Here is a tiny trained network, its code and every weight. The questions are about switching its units off for an input and a class, where a switched-off unit gives its printed mean instead of its output.

import numpy as np


def w(rows, s, z=0):
    codes = np.array(rows[::2]) - 128.0
    scale = np.full(codes.shape[1], s)
    scale[-1] = z or s
    return codes * scale


def f(y):
    return y / 2 * (1 + np.tanh(0.7978845608 * (y + 0.044715 * y**3)))


def log_softmax(a):
    a = a - a.max(-1, keepdims=True)
    return a - np.log(np.exp(a).sum(-1, keepdims=True))


def net(x, mask):
    res = np.array(x, float).reshape(1, 3) / 4 @ E
    y = f(res @ A[0][:, :-1].T + A[0][:, -1])
    res = res + np.where(mask, y, B[0][:, -1]) @ B[0][:, :-1]
    return log_softmax(res[-1] @ U[:, :-1].T + U[:, -1])


A, B = {}, {}
E = w([
[185,7,68,86,135],'x0',
[45,55,188,198,105],'x1',
[125,126,133,116,123],'x2',
],0.014)
A[0] = w([
[131,142,100,145,175,99],'neuron 1',
[138,165,166,153,123,42],'neuron 2',
[46,63,172,181,127,174],'neuron 3',
[74,84,169,166,139,192],'neuron 4',
[168,19,82,107,149,4],'neuron 5',
[193,234,78,55,174,187],'neuron 6',
[67,253,168,140,126,60],'neuron 7',
],0.019,0.0028)
B[0] = w([
[134,111,147,114,113,138],'neuron 1',
[141,55,116,90,153,159],'neuron 2',
[130,205,150,141,42,206],'neuron 3',
[163,167,132,126,56,184],'neuron 4',
[103,76,114,117,242,212],'neuron 5',
[146,195,146,155,9,254],'neuron 6',
[116,49,97,112,250,237],'neuron 7',
],0.016,0.029)
U = w([
[112,180,130,144,1,255],'0',
[80,81,90,117,182,1],'1',
],0.016,0.0017)

Each question gives the input, the list of numbers given to net, and the class t.
The units are the neurons (one row each of A and B). Each row of codes is followed by its name. A weight is (code - 128) times the scale printed after its matrix; where a second scale follows, it is the last column's (A, B and U).
mask holds one flag per neuron, in row order. A switched-off neuron (its flag False) gives its mean, the last column of its row in B, instead of its output. The means were averaged over made-up inputs and are rounded, as every weight is.
A unit's drop is (log p(t) with every unit on - log p(t) with that unit switched off) / (log p(t) with every unit on - log p(t) with every unit switched off).
The circuit of an input: a set's keep is (log p(t) with only the set's units on - log p(t) with every unit switched off) / (log p(t) with every unit on - log p(t) with every unit switched off). Starting from all 7 units, units are removed one at a time, each time the one whose removal leaves the highest keep (on an exact tie, the one counted first), for as long as the keep stays at least 0.8.
circuit, biggest first: the units of the circuit, biggest drop first
k most important neurons: the k neurons with the biggest drops, biggest first
drop of u: that unit's drop, to one decimal
input [-6,-2,1], class 1: circuit, biggest first -> [neuron 7]
input [8,8,5], class 0: 2 most important neurons -> [neuron 3; neuron 7]
input [4,2,4], class 1: 2 most important neurons -> [neuron 6; neuron 5]
input [2,-1,3], class 1: 2 most important neurons -> [neuron 6; neuron 3]
input [-7,6,3], class 1: 3 most important neurons -> [neuron 7; neuron 6; neuron 2]
input [-5,2,-4], class 1: 2 most important neurons -> [neuron 7; neuron 6]
input [3,2,5], class 1: 2 most important neurons -> [neuron 6; neuron 5]
input [-3,2,0], class 1: 2 most important neurons -> [neuron 6; neuron 7]
input [4,-2,-3], class 1: drop of neuron 5 -> 0.1
input [2,0,1], class 1: drop of neuron 6 -> 3.9
input [7,8,5], class 0: drop of neuron 7 -> 4.4
input [-8,-2,-5], class 1: drop of neuron 7 -> 0.3
